Below is a small trained network, with its code and all its weights. Each question gives an input and a class and asks what happens when units are switched off, that is, made to give their printed mean instead of their output.

import numpy as np


def w(rows, s, z=0):
    codes = np.array(rows[::2]) - 128.0
    scale = np.full(codes.shape[1], s)
    scale[-1] = z or s
    return codes * scale


def norm(h):
    return h / np.sqrt((h * h).mean(-1, keepdims=True) + 1e-5)


def f(y):
    return y / 2 * (1 + np.tanh(0.7978845608 * (y + 0.044715 * y**3)))


def log_softmax(a):
    a = a - a.max(-1, keepdims=True)
    return a - np.log(np.exp(a).sum(-1, keepdims=True))


def net(x, mask):
    res = np.array(x, float).reshape(1, 3) / 4 @ E
    u = 0
    for l in range(2):
        y = f(norm(res) @ A[l][:, :-1].T + A[l][:, -1])
        res = res + np.where(mask[u : u + 10], y, B[l][:, -1]) @ B[l][:, :-1]
        u += 10
    return log_softmax(norm(res)[-1] @ U[:, :-1].T + U[:, -1])


A, B = {}, {}
E = w([
[60,123,180],'x0',
[81,50,137],'x1',
[2,166,89],'x2',
],0.0055)
A[0] = w([
[131,127,160,149],'0.n0',
[138,79,53,205],'0.n1',
[118,137,63,203],'0.n2',
[95,105,154,196],'0.n3',
[151,125,200,252],'0.n4',
[150,127,167,165],'0.n5',
[72,117,117,83],'0.n6',
[90,69,125,74],'0.n7',
[137,151,218,9],'0.n8',
[107,217,253,66],'0.n9',
],0.018,0.0033)
B[0] = w([
[191,48,108,152],'0.n0',
[98,184,154,207],'0.n1',
[119,146,255,204],'0.n2',
[100,83,92,200],'0.n3',
[192,73,115,253],'0.n4',
[197,112,96,185],'0.n5',
[193,122,109,202],'0.n6',
[57,81,144,194],'0.n7',
[104,67,80,172],'0.n8',
[134,106,32,228],'0.n9',
],0.0098,0.0054)
A[1] = w([
[144,250,192,24],'1.n0',
[124,103,155,18],'1.n1',
[186,130,151,39],'1.n2',
[124,195,48,240],'1.n3',
[28,71,187,133],'1.n4',
[238,116,144,3],'1.n5',
[127,147,112,100],'1.n6',
[207,107,68,23],'1.n7',
[153,124,126,11],'1.n8',
[128,169,32,167],'1.n9',
],0.013,0.0027)
B[1] = w([
[102,132,230,233],'1.n0',
[95,98,65,117],'1.n1',
[156,139,131,158],'1.n2',
[44,2,180,170],'1.n3',
[182,238,29,253],'1.n4',
[197,216,149,232],'1.n5',
[118,58,161,119],'1.n6',
[185,139,174,234],'1.n7',
[192,96,59,118],'1.n8',
[9,93,198,165],'1.n9',
],0.0089,0.0054)
U = w([
[253,132,148,148],'0',
[165,42,81,127],'1',
[106,194,56,180],'2',
[129,113,132,2],'3',
[103,163,204,195],'4',
[52,76,133,164],'5',
[149,54,74,107],'6',
],0.025,0.0088)

Each question gives the input, the list of numbers given to net, and the class t.
The units are the neurons (one row each of A and B). Each row of codes is followed by its name. A weight is (code - 128) times the scale printed after its matrix; where a second scale follows, it is the last column's (A, B and U).
mask holds one flag per neuron, layer by layer. A switched-off neuron (its flag False) gives its mean, the last column of its row in B, instead of its output. The means were averaged over made-up inputs and are rounded, as every weight is.
A unit's drop is (log p(t) with every unit on - log p(t) with that unit switched off) / (log p(t) with every unit on - log p(t) with every unit switched off).
The circuit of an input: a set's keep is (log p(t) with only the set's units on - log p(t) with every unit switched off) / (log p(t) with every unit on - log p(t) with every unit switched off). Starting from the 12 units with the biggest drops (on a tie, the unit counted first), units are removed one at a time, each time the one whose removal leaves the highest keep (on an exact tie, the one counted first), for as long as the keep stays at least 0.8.
circuit, biggest first: the units of the circuit, biggest drop first
unit that matters most: the unit with the biggest drop
k most important neurons: the k neurons with the biggest drops, biggest first
top k neurons in layer l: the k neurons of layer l with the biggest drops, biggest first
drop when u is switched off: that unit's drop, to one decimal
input [-5,8,8], class 2: unit that matters most	1.n4
input [-6,7,6], class 2: 2 most important neurons	1.n4, 0.n7
input [6,0,3], class 5: circuit, biggest first	0.n9, 1.n9
input [3,7,-2], class 6: top 2 neurons in layer 1	1.n4, 1.n5
input [1,1,1], class 2: 3 most important neurons	0.n7, 0.n4, 1.n4
input [2,-4,7], class 5: 2 most important neurons	0.n9, 1.n3
input [4,-4,-4], class 1: top 3 neurons in layer 0	0.n9, 0.n8, 0.n2
input [4,-4,7], class 5: drop when 0.n9 is switched off	0.1
input [5,8,8], class 2: drop when 1.n4 is switched off	0.6
input [4,-7,-1], class 1: drop when 0.n9 is switched off	0.4
input [-4,6,0], class 2: drop when 1.n1 is switched off	0.0
